cols: U G Z F V
[ 64.3 -47.2 -54.9 -76.6 -59.8] : buref
[  1.6 -47.2  -8.0  14.6  88.8] : tigik
[  1.7  -9.7 -17.2  -6.4 -26.5] : rera
[-68.2 -23.5  -8.0 -66.6  -8.5] : pob
[-23.4  -4.0  -1.8  -5.0   1.2] : Sekof
[-68.2 -23.5  -8.0 -24.6  88.8] : mavor
col: [-54.9  -8.0 -17.2]	Z
succ: [-9.7]	[-17.2]
succ: [1.7]	[-9.7]
col: [  1.6   1.7 -68.2 -23.4 -68.2]	U
succ: [-6.4]	[-26.5]
succ: [64.3]	[-47.2]
succ: [14.6]	[88.8]

cols: N C T P
[-2.8 12.8 29.8 46.5]  Favon
[  4.3   4.9  -0.9 -54.0]  tigik
[-2.8 12.8 76.9 12.6]  buref
[ 4.3  4.9 -0.9  4.2]  pob
[ 4.3  4.9 12.5 12.9]  bomed
[ 14.0 -26.2  44.9  25.6]  girum
succ: [12.5]	[12.9]
succ: [76.9]	[12.6]
succ: [14.0]	[-26.2]
col: [-54.0  12.6   4.2  12.9]	P
q: [-2.8 12.8 29.8 46.5]	Favon
col: [ 4.3 -2.8]	N
q: [ 4.3  4.9 -0.9  4.2]	pob

cols: H Y E R A D B K
[ 13.8 -10.4  -9.0   9.9  36.6 -20.1 -59.0  25.4]  mavor
[ 13.8 -10.4  -9.0   9.9  36.6 -20.1  24.3 -24.4]  Sekof
[ 13.8 -10.4   9.8   9.9  -5.2  -7.2 -23.0  70.8]  pob
q: [ 13.8 -10.4  -9.0   9.9  36.6 -20.1  24.3 -24.4]	Sekof
succ: [-5.2]	[-7.2]
col: [36.6 -5.2]	A
succ: [24.3]	[-24.4]
q: [ 13.8 -10.4  -9.0   9.9  36.6 -20.1 -59.0  25.4]	mavor
col: [-20.1 -20.1]	D

cols: W M J L
[-46.6 -42.4 -38.2 -46.5] : vebed
[-17.9  40.3 -54.2  -3.0] : lev
[-56.4 -51.7 -51.6  44.4] : girum
[-19.7  -9.7 -62.7  76.0] : bomed
[-18.1  24.3  60.4 -59.4] : tigik
[56.9 72.2 -4.9 41.8] : buref
[-29.4  20.5 -69.2 -40.4] : rera
[-58.3 -69.7 -20.6 -42.3] : Sekof
succ: [-18.1]	[24.3]
succ: [-58.3]	[-69.7]
succ: [-29.4]	[20.5]
col: [ -9.7  24.3  72.2  20.5 -69.7]	M
col: [-56.4 -19.7]	W
col: [-18.1  56.9 -29.4 -58.3]	W
col: [ 44.4  76.0 -59.4  41.8 -40.4 -42.3]	L

cols: Vub Vori Zove zot
[ 38.8 -35.9 -35.8   2.4]  vebed
[-8.4  2.5  7.5 20.8]  Sekof
[-71.7  20.7  60.2 -50.6]  lev
succ: [-35.8]	[2.4]
col: [38.8 -8.4]	Vub
col: [ 7.5 60.2]	Zove
col: [ 2.4 20.8]	zot
succ: [2.5]	[7.5]
succ: [7.5]	[20.8]
succ: [20.7]	[60.2]

cols: gasur Ket Pasud toku
[-25.8  20.3  -4.5  -4.6] = tigik
[ -2.9  19.8 -22.4 -11.2] = pob
[ 17.1 -12.6  -8.7  -9.1] = bomed
[ -2.9  19.8 -22.4 -29.0] = rera
[  5.7 -25.3 -32.9  78.6] = vebed
col: [ -4.6 -11.2]	toku
col: [-22.4  -8.7 -22.4]	Pasud
col: [ 19.8 -12.6  19.8]	Ket
q: [ 17.1 -12.6  -8.7  -9.1]	bomed

cols: mosu pite Zeze Vas malob zagos Deba lutuz
[  0.9 -17.1  -1.4 -13.4  13.0 -25.6 -31.5 -29.5]  Sekof
[-70.8  26.5   4.3  78.7  15.4 -61.5 -13.7 -22.9]  vebed
[-21.2 -21.1 -23.3   1.3 -25.2  -4.5   8.7 -18.6]  fatap
[ -8.2 -69.1 -50.6 -72.4 -42.9  75.9 -24.9  15.3]  pob
[-56.3 -27.4 -21.6 -54.5   4.3  41.4 -57.3  22.4]  girum
[-56.5 -89.1 -60.1  42.4 -27.1 -44.8 -61.2 -82.7]  rera
[ -1.8  11.9  -4.0 -25.7  -3.9 -36.2 -19.1  -6.4]  bomed
col: [-17.1  26.5]	pite
succ: [-4.0]	[-25.7]
col: [-13.7   8.7 -24.9 -57.3 -61.2]	Deba
succ: [-23.3]	[1.3]
col: [-21.1 -69.1 -27.4]	pite

cols: Muv gur Sakof tefos
[ 15.3 -28.8   6.9  10.2] -> pob
[-4.0 30.4 -6.6 44.2] -> Sekof
[  2.0  21.0 -28.5  68.3] -> rera
succ: [-6.6]	[44.2]
col: [ 6.9 -6.6]	Sakof

cols: mun tavug digoz vol nim
[ 26.3 -31.6 -67.2  43.0  26.6] : bomed
[-76.2 -22.1  19.6 -31.4  16.9] : pob
[ 14.4 -21.0  41.5  -2.2 -65.5] : buref
[-68.6 -28.7  16.3 -40.9  17.0] : girum
[-68.6  -2.3  16.3 -40.9  30.8] : Sekof
col: [-22.1 -21.0 -28.7  -2.3]	tavug
col: [-67.2  19.6]	digoz
succ: [43.0]	[26.6]
succ: [-2.2]	[-65.5]
col: [ -2.2 -40.9]	vol

cols: gasib Kos bure kofum rigi Fonus Nev
[-22.7 -86.1 -32.6 -18.5   4.1 -16.9 -16.9] -> buref
[-22.7 -86.1 -32.6 -18.5   3.3 -86.2 -22.1] -> tigik
[-22.7 -86.1 -28.8 -23.1  -8.3 -22.6 -22.6] -> vebed
[-22.7 -86.1 -32.6 -23.1  -3.6 -28.7 -28.7] -> girum
q: [-22.7 -86.1 -32.6 -18.5   3.3 -86.2 -22.1]	tigik
succ: [-3.6]	[-28.7]
succ: [4.1]	[-16.9]

